Below is a small trained network, with its code and all its weights. Each question gives an input and a class and asks what happens when units are switched off, that is, made to give their printed mean instead of their output.

import numpy as np


def w(rows, s, z=0):
    codes = np.array(rows[::2]) - 128.0
    scale = np.full(codes.shape[1], s)
    scale[-1] = z or s
    return codes * scale


def norm(h):
    return h / np.sqrt((h * h).mean(-1, keepdims=True) + 1e-5)


def f(y):
    return np.maximum(y, 0)


def log_softmax(a):
    a = a - a.max(-1, keepdims=True)
    return a - np.log(np.exp(a).sum(-1, keepdims=True))


def net(x, mask):
    res = np.array(x, float).reshape(1, 7) / 4 @ E
    u = 0
    for l in range(4):
        y = f(norm(res) @ A[l][:, :-1].T + A[l][:, -1])
        res = res + np.where(mask[u : u + 8], y, B[l][:, -1]) @ B[l][:, :-1]
        u += 8
    return log_softmax(norm(res)[-1] @ U[:, :-1].T + U[:, -1])


A, B = {}, {}
E = w([
[128,127,136,131,132,129,122,128,131],'x0',
[70,110,106,111,255,67,130,138,57],'x1',
[120,135,122,127,123,122,128,128,128],'x2',
[45,92,141,208,73,74,196,152,109],'x3',
[118,136,116,125,120,119,126,125,121],'x4',
[124,132,130,128,126,126,126,128,126],'x5',
[15,127,140,86,145,198,149,144,205],'x6',
],0.0095)
A[0] = w([
[105,107,67,93,234,112,138,162,93,46],'L0N0',
[177,119,117,109,93,114,118,75,100,92],'L0N1',
[194,152,134,179,120,97,106,108,44,45],'L0N2',
[118,138,1,151,161,121,120,175,100,38],'L0N3',
[52,13,96,110,115,141,128,202,152,4],'L0N4',
[21,102,125,34,145,183,191,107,228,138],'L0N5',
[148,105,111,84,107,136,68,58,181,69],'L0N6',
[145,167,131,42,128,45,116,121,170,153],'L0N7',
],0.0066,0.003)
B[0] = w([
[111,158,215,127,176,161,38,194,111,199],'L0N0',
[104,225,118,111,75,161,178,60,254,175],'L0N1',
[68,93,80,116,149,97,115,136,155,200],'L0N2',
[135,113,226,163,140,129,93,133,206,153],'L0N3',
[189,157,168,170,158,155,208,64,85,173],'L0N4',
[117,18,2,159,182,240,50,192,138,255],'L0N5',
[161,169,121,164,132,132,135,116,166,175],'L0N6',
[185,65,158,81,155,196,135,81,91,168],'L0N7',
],0.0066,0.0069)
A[1] = w([
[89,110,132,125,254,84,110,85,56,139],'L1N0',
[168,189,234,105,152,71,151,131,97,34],'L1N1',
[187,178,195,80,140,93,101,84,118,46],'L1N2',
[148,137,73,59,168,114,87,119,116,3],'L1N3',
[154,230,230,118,98,96,235,55,137,66],'L1N4',
[105,174,207,65,163,62,124,183,101,97],'L1N5',
[154,196,84,19,184,199,126,74,117,74],'L1N6',
[180,163,97,36,170,134,51,108,188,180],'L1N7',
],0.0088,0.0032)
B[1] = w([
[125,159,137,155,202,111,158,236,134,226],'L1N0',
[182,124,119,116,71,30,158,170,139,147],'L1N1',
[80,168,78,102,126,117,255,111,112,172],'L1N2',
[146,101,118,89,65,141,114,169,124,166],'L1N3',
[186,125,153,45,219,52,111,143,142,162],'L1N4',
[226,90,132,96,86,157,174,84,123,162],'L1N5',
[100,55,182,148,122,96,59,139,88,213],'L1N6',
[194,209,66,26,132,161,145,143,68,254],'L1N7',
],0.0099,0.0096)
A[2] = w([
[78,81,111,161,182,205,78,128,161,160],'L2N0',
[61,159,157,222,119,177,182,138,179,72],'L2N1',
[155,84,102,116,137,254,107,146,85,124],'L2N2',
[100,170,225,99,128,96,106,164,65,3],'L2N3',
[152,155,141,70,56,50,105,119,178,126],'L2N4',
[155,65,56,125,32,214,168,30,99,138],'L2N5',
[166,82,130,99,173,136,100,142,96,114],'L2N6',
[164,78,177,149,103,66,154,136,144,81],'L2N7',
],0.0094,0.0042)
B[2] = w([
[200,165,177,94,119,91,197,96,83,227],'L2N0',
[118,138,169,152,133,162,215,133,100,174],'L2N1',
[80,137,145,151,115,85,87,132,117,254],'L2N2',
[177,104,75,157,112,67,133,69,214,147],'L2N3',
[120,71,171,83,154,130,134,143,86,194],'L2N4',
[109,144,182,235,107,122,135,109,254,200],'L2N5',
[99,145,97,105,46,139,127,76,142,204],'L2N6',
[70,157,128,121,68,80,26,117,91,164],'L2N7',
],0.0096,0.009)
A[3] = w([
[139,61,132,93,45,101,104,79,105,134],'L3N0',
[129,14,164,181,91,61,118,160,155,124],'L3N1',
[170,57,129,109,175,74,124,170,123,109],'L3N2',
[140,121,115,137,170,183,5,160,193,108],'L3N3',
[122,138,55,126,67,178,94,16,136,51],'L3N4',
[192,144,67,55,133,182,73,38,130,72],'L3N5',
[170,169,153,63,125,153,171,33,207,3],'L3N6',
[64,132,164,140,43,152,102,41,96,166],'L3N7',
],0.011,0.005)
B[3] = w([
[178,133,154,83,188,163,121,139,178,191],'L3N0',
[87,84,166,86,129,105,79,110,114,202],'L3N1',
[84,127,112,141,37,174,121,78,133,205],'L3N2',
[89,219,53,144,120,139,8,100,81,189],'L3N3',
[160,149,111,212,69,90,129,109,209,163],'L3N4',
[90,96,150,211,148,105,198,125,168,254],'L3N5',
[121,126,71,152,195,48,129,82,77,189],'L3N6',
[234,104,105,104,100,200,134,107,173,188],'L3N7',
],0.013,0.0089)
U = w([
[234,138,74,131,163,67,199,9,199,102],'0',
[181,202,43,205,65,208,58,46,208,59],'1',
[201,31,226,40,82,150,84,59,183,22],'2',
[143,45,218,222,57,228,209,65,208,76],'3',
[215,201,41,17,79,106,195,185,42,126],'4',
[65,193,42,82,178,200,42,161,31,164],'5',
[58,56,183,126,74,39,119,152,57,253],'6',
[54,88,188,183,216,202,216,208,49,32],'7',
],0.014,0.0026)

Each question gives the input, the list of numbers given to net, and the class t.
The units are the neurons (one row each of A and B). Each row of codes is followed by its name. A weight is (code - 128) times the scale printed after its matrix; where a second scale follows, it is the last column's (A, B and U).
mask holds one flag per neuron, layer by layer. A switched-off neuron (its flag False) gives its mean, the last column of its row in B, instead of its output. The means were averaged over made-up inputs and are rounded, as every weight is.
A unit's drop is (log p(t) with every unit on - log p(t) with that unit switched off) / (log p(t) with every unit on - log p(t) with every unit switched off).
The circuit of an input: a set's keep is (log p(t) with only the set's units on - log p(t) with every unit switched off) / (log p(t) with every unit on - log p(t) with every unit switched off). Starting from the 12 units with the biggest drops (on a tie, the unit counted first), units are removed one at a time, each time the one whose removal leaves the highest keep (on an exact tie, the one counted first), for as long as the keep stays at least 0.8.
units of the circuit, in order: the units of the circuit, biggest drop first
unit that matters most: the unit with the biggest drop
top k neurons: the k neurons with the biggest drops, biggest first
drop when u is switched off: that unit's drop, to one decimal
input [1,-6,5,-1,-7,-2,0], class 0: units of the circuit, in order => (L0N5; L3N6)
input [-4,-8,2,3,1,-2,-6], class 2: top 2 neurons => (L0N5; L1N7)
input [5,2,-6,0,-5,-2,5], class 5: units of the circuit, in order => (L3N5)
input [0,1,2,1,4,-8,-1], class 6: top 3 neurons => (L1N0; L1N7; L0N1)
input [-8,8,1,0,-3,8,-3], class 4: top 3 neurons => (L0N5; L1N6; L1N0)
input [-4,0,-1,1,-2,6,-7], class 2: top 3 neurons => (L1N7; L0N5; L1N0)
input [-3,7,3,1,-5,4,-7], class 6: top 2 neurons => (L1N7; L0N5)
input [8,8,-6,0,4,7,-3], class 4: units of the circuit, in order => (L0N5; L3N5; L1N5)
input [2,-1,-1,4,2,5,-3], class 2: top 2 neurons => (L1N0; L0N5)
input [0,-6,6,1,4,2,-7], class 2: top 3 neurons => (L1N7; L0N5; L2N4)
input [4,7,-4,0,6,8,-4], class 4: top 2 neurons => (L0N5; L1N6)
input [8,-2,-5,-2,4,2,-3], class 0: top 3 neurons => (L0N5; L3N5; L1N0)
input [-1,0,-4,1,-6,-4,-5], class 2: top 3 neurons => (L1N7; L0N5; L1N0)
input [-2,-3,-5,2,7,-8,-8], class 2: unit that matters most => L1N7
input [4,-8,-1,-4,-5,7,0], class 0: top 2 neurons => (L0N5; L1N4)
input [3,-2,5,6,2,3,-3], class 2: top 2 neurons => (L1N0; L0N5)
input [6,6,6,-2,5,7,0], class 4: top 2 neurons => (L0N5; L1N0)
input [-7,-4,-6,0,-1,-1,5], class 1: top 2 neurons => (L0N5; L1N2)
input [-6,-5,-3,5,-7,-7,-4], class 2: drop when L0N5 is switched off => 0.7
input [-6,3,-3,-4,-2,8,-4], class 4: drop when L3N7 is switched off => 0.0
input [1,3,-4,-1,-7,1,-3], class 4: drop when L0N5 is switched off => 1.3
input [7,-7,-2,-8,2,1,-4], class 0: drop when L0N5 is switched off => 1.0
input [1,3,3,5,0,5,1], class 7: unit that matters most => L1N6
